Below is a small trained network, with its code and all its weights. Each question gives an input and a class and asks what happens when units are switched off, that is, made to give their printed mean instead of their output.

import numpy as np


def w(rows, s, z=0):
    codes = np.array(rows[::2]) - 128.0
    scale = np.full(codes.shape[1], s)
    scale[-1] = z or s
    return codes * scale


def f(y):
    return np.maximum(y, 0)


def log_softmax(a):
    a = a - a.max(-1, keepdims=True)
    return a - np.log(np.exp(a).sum(-1, keepdims=True))


def net(x, mask):
    res = np.array(x, float).reshape(1, 2) / 4 @ E
    y = f(res @ A[0][:, :-1].T + A[0][:, -1])
    res = res + np.where(mask, y, B[0][:, -1]) @ B[0][:, :-1]
    return log_softmax(res[-1] @ U[:, :-1].T + U[:, -1])


A, B = {}, {}
E = w([
[71,99,209,89,82,223],'x0',
[126,6,90,205,128,175],'x1',
],0.018)
A[0] = w([
[182,175,178,115,110,112,84],'n0',
[82,230,138,91,132,106,147],'n1',
[151,161,64,152,110,74,83],'n2',
[140,149,100,147,144,30,117],'n3',
[142,121,184,105,112,68,252],'n4',
[152,46,129,192,129,65,103],'n5',
[88,144,244,60,97,169,74],'n6',
[96,239,149,79,92,67,110],'n7',
[98,194,127,71,135,109,87],'n8',
[233,182,66,110,115,55,77],'n9',
],0.011,0.02)
B[0] = w([
[123,89,107,145,79,171,154],'n0',
[69,106,124,155,110,104,214],'n1',
[173,142,167,139,114,211,178],'n2',
[142,147,193,139,116,143,203],'n3',
[87,173,151,126,248,52,249],'n4',
[73,98,200,200,81,160,200],'n5',
[196,179,229,88,90,211,211],'n6',
[69,45,83,191,74,114,216],'n7',
[104,52,95,172,58,186,171],'n8',
[194,151,208,108,105,213,206],'n9',
],0.013,0.019)
U = w([
[32,1,122,172,84,152,119],'0',
[156,183,213,115,105,177,83],'1',
[29,176,148,126,246,37,250],'2',
[126,139,97,78,144,115,100],'3',
[142,108,122,79,138,71,93],'4',
[130,130,92,100,132,121,91],'5',
],0.015)

Each question gives the input, the list of numbers given to net, and the class t.
The units are the neurons (one row each of A and B). Each row of codes is followed by its name. A weight is (code - 128) times the scale printed after its matrix; where a second scale follows, it is the last column's (A, B and U).
mask holds one flag per neuron, in row order. A switched-off neuron (its flag False) gives its mean, the last column of its row in B, instead of its output. The means were averaged over made-up inputs and are rounded, as every weight is.
A unit's drop is (log p(t) with every unit on - log p(t) with that unit switched off) / (log p(t) with every unit on - log p(t) with every unit switched off).
The circuit of an input: a set's keep is (log p(t) with only the set's units on - log p(t) with every unit switched off) / (log p(t) with every unit on - log p(t) with every unit switched off). Starting from all 10 units, units are removed one at a time, each time the one whose removal leaves the highest keep (on an exact tie, the one counted first), for as long as the keep stays at least 0.8.
units of the circuit, in order: the units of the circuit, biggest drop first
top k neurons: the k neurons with the biggest drops, biggest first
drop when u is switched off: that unit's drop, to one decimal
input [6,4], class 1: units of the circuit, in order -> n7
input [5,4], class 1: top 2 neurons -> n7, n1
input [7,-7], class 0: top 3 neurons -> n7, n8, n1
input [-2,-3], class 2: top 2 neurons -> n4, n5
input [-3,-3], class 2: top 3 neurons -> n6, n4, n5
input [7,-8], class 0: top 3 neurons -> n7, n8, n1
input [0,3], class 2: top 2 neurons -> n7, n8
input [0,-4], class 0: top 2 neurons -> n7, n8
input [3,0], class 2: top 2 neurons -> n9, n2
input [2,3], class 2: top 3 neurons -> n7, n8, n6
input [-7,-7], class 0: drop when n1 is switched off -> 0.4
input [-6,-6], class 0: drop when n8 is switched off -> 0.4
input [8,5], class 1: drop when n6 is switched off -> 0.1
input [-8,-3], class 1: top neuron -> n9
input [4,-8], class 0: drop when n7 is switched off -> 0.3
